Below is a small trained network, with its code and all its weights. Each question gives an input and a class and asks what happens when units are switched off, that is, made to give their printed mean instead of their output.

import numpy as np


def w(rows, s, z=0):
    codes = np.array(rows[::2]) - 128.0
    scale = np.full(codes.shape[1], s)
    scale[-1] = z or s
    return codes * scale


def norm(h):
    return h / np.sqrt((h * h).mean(-1, keepdims=True) + 1e-5)


def f(y):
    return np.maximum(y, 0)


def log_softmax(a):
    a = a - a.max(-1, keepdims=True)
    return a - np.log(np.exp(a).sum(-1, keepdims=True))


def net(x, mask):
    res = np.array(x, float).reshape(1, 6) / 4 @ E
    u = 0
    for l in range(4):
        y = f(norm(res) @ A[l][:, :-1].T + A[l][:, -1])
        res = res + np.where(mask[u : u + 8], y, B[l][:, -1]) @ B[l][:, :-1]
        u += 8
    return log_softmax(norm(res)[-1] @ U[:, :-1].T + U[:, -1])


A, B = {}, {}
E = w([
[107,195,143,210,132,46,57,212,145,182,93],'x0',
[187,68,139,76,148,146,96,228,207,117,194],'x1',
[170,125,190,190,59,87,128,105,89,145,164],'x2',
[160,108,125,142,144,102,157,118,39,119,20],'x3',
[139,95,2,167,230,216,122,154,99,107,88],'x4',
[87,212,114,68,102,190,64,141,81,42,162],'x5',
],0.00076)
A[0] = w([
[115,118,166,124,117,91,209,54,76,171,74,1],'L0N1',
[114,92,111,153,176,147,180,66,112,170,113,116],'L0N2',
[118,132,114,130,122,124,127,130,120,137,132,59],'L0N3',
[133,201,221,93,59,77,67,166,140,92,187,114],'L0N4',
[55,243,198,156,31,30,136,58,66,130,65,36],'L0N5',
[152,200,177,95,61,104,106,128,113,80,182,21],'L0N6',
[246,70,212,238,78,69,104,153,40,174,150,107],'L0N7',
[84,133,143,160,195,56,111,170,238,231,124,106],'L0N8',
],0.0013,0.00086)
B[0] = w([
[141,146,74,154,90,162,101,123,81,46,153,181],'L0N1',
[138,133,196,171,90,105,123,111,135,140,97,188],'L0N2',
[137,131,137,141,112,132,131,130,125,123,146,128],'L0N3',
[106,28,134,106,105,110,190,87,157,198,115,242],'L0N4',
[95,75,46,124,215,237,65,158,106,72,176,253],'L0N5',
[69,72,126,111,140,132,135,98,134,210,104,183],'L0N6',
[201,164,67,163,48,38,251,114,142,108,43,246],'L0N7',
[161,119,123,117,70,64,206,142,156,180,75,229],'L0N8',
],0.0017,0.0014)
A[1] = w([
[131,183,188,131,62,84,41,201,137,102,175,69],'L1N1',
[138,153,221,135,53,116,155,58,154,111,253,112],'L1N2',
[173,139,86,187,214,127,79,211,85,146,80,84],'L1N3',
[153,174,157,62,138,137,88,207,99,98,68,42],'L1N4',
[79,196,132,185,188,175,32,125,90,121,152,11],'L1N5',
[80,179,122,102,153,110,59,188,199,156,184,116],'L1N6',
[120,136,108,63,174,209,153,76,49,29,129,92],'L1N7',
[98,145,143,149,135,120,109,118,127,156,149,1],'L1N8',
],0.0014,0.00075)
B[1] = w([
[131,113,135,132,101,120,243,21,55,133,63,173],'L1N1',
[47,19,144,28,148,176,132,100,76,194,68,241],'L1N2',
[23,110,161,63,88,154,122,41,101,151,163,224],'L1N3',
[177,154,251,60,173,111,78,105,88,116,122,150],'L1N4',
[49,191,76,157,192,185,28,245,169,60,211,172],'L1N5',
[210,155,136,168,62,114,186,68,46,79,76,202],'L1N6',
[144,138,178,177,78,41,98,193,182,245,114,246],'L1N7',
[150,109,108,125,134,138,159,103,114,110,104,131],'L1N8',
],0.0013,0.0012)
A[2] = w([
[140,150,114,120,169,157,200,58,109,77,123,2],'L2N1',
[209,74,178,86,117,134,153,179,203,131,235,68],'L2N2',
[139,140,134,205,151,81,165,105,195,172,163,40],'L2N3',
[167,53,82,113,160,181,93,236,194,164,191,135],'L2N4',
[62,243,72,209,134,137,76,139,51,156,67,167],'L2N5',
[174,122,169,97,165,170,94,177,144,57,191,58],'L2N6',
[190,79,53,194,249,141,133,196,98,119,51,54],'L2N7',
[137,149,115,69,153,183,147,69,48,40,133,96],'L2N8',
],0.0014,0.0006)
B[2] = w([
[146,103,158,185,129,97,157,127,157,161,104,151],'L2N1',
[80,187,58,152,136,180,125,79,41,64,154,206],'L2N2',
[136,101,141,67,124,103,108,197,155,146,75,180],'L2N3',
[81,178,88,150,156,161,125,46,11,75,143,207],'L2N4',
[162,158,85,139,125,147,175,84,66,4,170,253],'L2N5',
[166,186,160,199,151,97,131,143,126,106,141,155],'L2N6',
[35,78,204,48,64,148,134,76,169,182,184,221],'L2N7',
[151,125,144,181,129,44,125,173,203,194,112,186],'L2N8',
],0.0016,0.0015)
A[3] = w([
[135,39,50,162,246,168,162,129,134,182,54,122],'L3N1',
[129,130,128,207,72,12,156,127,118,151,108,144],'L3N2',
[160,150,145,51,193,124,83,254,87,78,41,165],'L3N3',
[223,74,166,101,114,148,191,131,155,95,186,176],'L3N4',
[111,34,108,93,163,234,141,115,166,161,156,143],'L3N5',
[166,142,81,138,194,212,105,159,142,41,221,47],'L3N6',
[64,197,148,156,100,121,117,76,63,127,73,137],'L3N7',
[190,129,166,206,123,44,119,205,229,235,88,1],'L3N8',
],0.0017,0.00074)
B[3] = w([
[112,109,213,85,9,119,122,122,171,176,204,209],'L3N1',
[174,132,75,123,125,124,178,154,133,94,86,255],'L3N2',
[182,123,192,113,156,110,96,107,155,144,157,160],'L3N3',
[65,147,93,152,163,166,82,117,94,127,112,193],'L3N4',
[59,119,156,99,128,150,56,138,121,149,192,208],'L3N5',
[79,212,56,194,197,125,87,153,71,64,80,192],'L3N6',
[175,92,104,141,162,138,151,119,135,110,131,221],'L3N7',
[107,221,41,109,153,98,92,254,216,135,187,209],'L3N8',
],0.0025,0.0019)
U = w([
[193,114,197,214,150,185,119,138,189,160,127,3],'0',
[228,162,222,94,200,103,64,157,137,115,100,75],'1',
[61,64,190,53,97,172,95,98,147,194,187,152],'2',
[89,203,66,167,214,190,58,143,83,51,156,143],'3',
[182,105,110,178,89,99,207,65,74,108,43,146],'4',
[170,163,90,144,94,44,161,254,230,184,110,136],'5',
],0.0072,0.0068)

Each question gives the input, the list of numbers given to net, and the class t.
The units are the neurons (one row each of A and B). Each row of codes is followed by its name. A weight is (code - 128) times the scale printed after its matrix; where a second scale follows, it is the last column's (A, B and U).
mask holds one flag per neuron, layer by layer. A switched-off neuron (its flag False) gives its mean, the last column of its row in B, instead of its output. The means were averaged over made-up inputs and are rounded, as every weight is.
A unit's drop is (log p(t) with every unit on - log p(t) with that unit switched off) / (log p(t) with every unit on - log p(t) with every unit switched off).
The circuit of an input: a set's keep is (log p(t) with only the set's units on - log p(t) with every unit switched off) / (log p(t) with every unit on - log p(t) with every unit switched off). Starting from the 12 units with the biggest drops (on a tie, the unit counted first), units are removed one at a time, each time the one whose removal leaves the highest keep (on an exact tie, the one counted first), for as long as the keep stays at least 0.8.
circuit, biggest first: the units of the circuit, biggest drop first
most important unit: the unit with the biggest drop
k most important neurons: the k neurons with the biggest drops, biggest first
k most important neurons of layer l: the k neurons of layer l with the biggest drops, biggest first
drop when u is switched off: that unit's drop, to one decimal
input [5,7,1,-4,3,0], class 3: circuit, biggest first => L2N4
input [2,2,-2,8,7,2], class 2: circuit, biggest first => L2N7; L3N1
input [-1,2,6,-1,6,-5], class 5: circuit, biggest first => L0N5; L3N8; L2N5
input [-7,5,8,7,7,5], class 2: 3 most important neurons => L2N5; L2N7; L2N8
input [7,-7,-6,4,-5,1], class 3: 3 most important neurons => L0N5; L1N5; L0N7
input [8,0,6,-3,-4,7], class 4: 2 most important neurons of layer 0 => L0N5; L0N4
input [5,2,-6,1,1,3], class 1: 3 most important neurons => L3N3; L1N4; L0N5
input [0,5,-3,-8,-2,5], class 3: 3 most important neurons => L3N6; L2N2; L2N7
input [2,-4,-2,7,-7,7], class 3: 2 most important neurons => L0N5; L0N7
input [2,7,-5,6,-6,8], class 1: 3 most important neurons of layer 3 => L3N3; L3N1; L3N5
input [-8,7,2,-2,-1,-1], class 3: 2 most important neurons => L3N6; L2N2
input [-3,-4,-6,4,-1,5], class 1: 2 most important neurons of layer 0 => L0N7; L0N4
input [-2,0,-2,1,1,-7], class 5: 2 most important neurons of layer 0 => L0N5; L0N2
input [-8,8,4,0,2,-2], class 3: most important unit => L3N6
input [0,0,8,0,0,-5], class 5: 2 most important neurons => L3N8; L2N5
input [-6,4,-8,5,5,4], class 2: drop when L1N7 is switched off => 0.1
input [-1,7,5,-1,7,-5], class 2: drop when L3N1 is switched off => 0.4
input [5,-3,8,-1,7,-6], class 5: drop when L3N8 is switched off => 0.6
input [-2,-2,-4,3,3,-8], class 2: drop when L3N3 is switched off => 0.0
input [0,1,-4,-5,0,-1], class 3: most important unit => L0N7
